Below is a small trained network, with its code and all its weights. Each question gives an input and a class and asks what happens when units are switched off, that is, made to give their printed mean instead of their output.

import numpy as np


def w(rows, s, z=0):
    codes = np.array(rows[::2]) - 128.0
    scale = np.full(codes.shape[1], s)
    scale[-1] = z or s
    return codes * scale


def norm(h):
    return h / np.sqrt((h * h).mean(-1, keepdims=True) + 1e-5)


def f(y):
    return np.maximum(y, 0)


def log_softmax(a):
    a = a - a.max(-1, keepdims=True)
    return a - np.log(np.exp(a).sum(-1, keepdims=True))


def net(x, mask):
    res = np.array(x, float).reshape(1, 5) / 4 @ E
    u = 0
    for l in range(4):
        y = f(norm(res) @ A[l][:, :-1].T + A[l][:, -1])
        res = res + np.where(mask[u : u + 3], y, B[l][:, -1]) @ B[l][:, :-1]
        u += 3
    return log_softmax(norm(res)[-1] @ U[:, :-1].T + U[:, -1])


A, B = {}, {}
E = w([
[113,152,123,117],'x0',
[90,151,111,234],'x1',
[173,120,114,17],'x2',
[139,135,92,126],'x3',
[15,12,66,97],'x4',
],0.011)
A[0] = w([
[18,3,63,102,251],'0.n0',
[18,91,75,192,177],'0.n1',
[192,167,203,91,205],'0.n2',
],0.013,0.003)
B[0] = w([
[5,148,73,118,246],'0.n0',
[121,44,20,233,207],'0.n1',
[210,22,37,167,210],'0.n2',
],0.012,0.013)
A[1] = w([
[224,124,142,91,117],'1.n0',
[251,161,156,242,2],'1.n1',
[89,41,47,123,188],'1.n2',
],0.02,0.0033)
B[1] = w([
[168,53,113,164,182],'1.n0',
[2,179,103,4,223],'1.n1',
[80,128,180,68,251],'1.n2',
],0.014,0.02)
A[2] = w([
[42,88,90,26,2],'2.n0',
[252,174,142,81,43],'2.n1',
[251,210,202,174,45],'2.n2',
],0.019,0.0018)
B[2] = w([
[212,222,214,126,252],'2.n0',
[104,30,113,217,132],'2.n1',
[155,20,4,177,128],'2.n2',
],0.015,0.031)
A[3] = w([
[222,114,103,29,254],'3.n0',
[64,65,122,31,154],'3.n1',
[183,21,12,251,28],'3.n2',
],0.018,0.0021)
B[3] = w([
[181,9,121,167,253],'3.n0',
[230,164,132,157,180],'3.n1',
[106,71,47,252,146],'3.n2',
],0.017,0.013)
U = w([
[175,108,176,52,71],'0',
[33,181,161,130,39],'1',
[101,1,63,226,253],'2',
],0.012,0.0033)

Each question gives the input, the list of numbers given to net, and the class t.
The units are the neurons (one row each of A and B). Each row of codes is followed by its name. A weight is (code - 128) times the scale printed after its matrix; where a second scale follows, it is the last column's (A, B and U).
mask holds one flag per neuron, layer by layer. A switched-off neuron (its flag False) gives its mean, the last column of its row in B, instead of its output. The means were averaged over made-up inputs and are rounded, as every weight is.
A unit's drop is (log p(t) with every unit on - log p(t) with that unit switched off) / (log p(t) with every unit on - log p(t) with every unit switched off).
The circuit of an input: a set's keep is (log p(t) with only the set's units on - log p(t) with every unit switched off) / (log p(t) with every unit on - log p(t) with every unit switched off). Starting from all 12 units, units are removed one at a time, each time the one whose removal leaves the highest keep (on an exact tie, the one counted first), for as long as the keep stays at least 0.8.
circuit, biggest first: the units of the circuit, biggest drop first
most important unit: the unit with the biggest drop
top k neurons: the k neurons with the biggest drops, biggest first
top k neurons in layer l: the k neurons of layer l with the biggest drops, biggest first
drop when u is switched off: that unit's drop, to one decimal
input [0,1,-3,5,1], class 2: circuit, biggest first -> (0.n1)
input [-7,-6,2,0,-5], class 2: top 2 neurons in layer 1 -> (1.n0; 1.n2)
input [-1,-7,-3,6,2], class 1: top 2 neurons -> (0.n0; 0.n2)
input [-8,-3,-5,5,7], class 1: top 3 neurons -> (3.n0; 1.n2; 0.n2)
input [-7,3,1,-3,4], class 1: top 2 neurons -> (3.n0; 1.n2)
input [-5,-4,7,-2,0], class 2: circuit, biggest first -> (1.n1; 3.n0)
input [4,4,-3,-1,1], class 2: top 2 neurons -> (1.n1; 0.n1)
input [7,1,-1,7,-2], class 1: top 3 neurons -> (1.n1; 0.n2; 3.n1)
input [5,-5,-1,4,6], class 1: top 2 neurons -> (0.n0; 3.n0)
input [6,2,-2,-5,2], class 2: top 3 neurons -> (0.n1; 1.n1; 2.n0)
input [4,1,-2,1,-2], class 1: top 2 neurons -> (1.n1; 0.n2)
input [7,-8,-8,-3,7], class 1: top 2 neurons -> (0.n0; 3.n0)
input [-1,-4,-8,-4,2], class 1: top 3 neurons -> (3.n0; 1.n2; 0.n2)
input [-8,4,-5,-4,0], class 1: circuit, biggest first -> (3.n0)
input [2,-8,2,1,-7], class 2: top 2 neurons in layer 1 -> (1.n2; 1.n0)
input [-6,-1,5,0,-2], class 2: top 3 neurons -> (3.n0; 1.n0; 0.n0)
input [8,-6,2,-5,-3], class 2: top 2 neurons in layer 0 -> (0.n0; 0.n1)
input [-7,-5,1,3,-6], class 2: top 2 neurons in layer 1 -> (1.n0; 1.n2)
input [-1,-6,7,-5,-1], class 2: top 2 neurons -> (0.n0; 1.n1)
input [5,7,8,-1,7], class 1: most important unit -> 0.n0
input [-1,-7,3,2,-7], class 2: top 2 neurons in layer 1 -> (1.n2; 1.n0)
input [-1,-2,0,-7,7], class 1: drop when 0.n0 is switched off -> 0.4
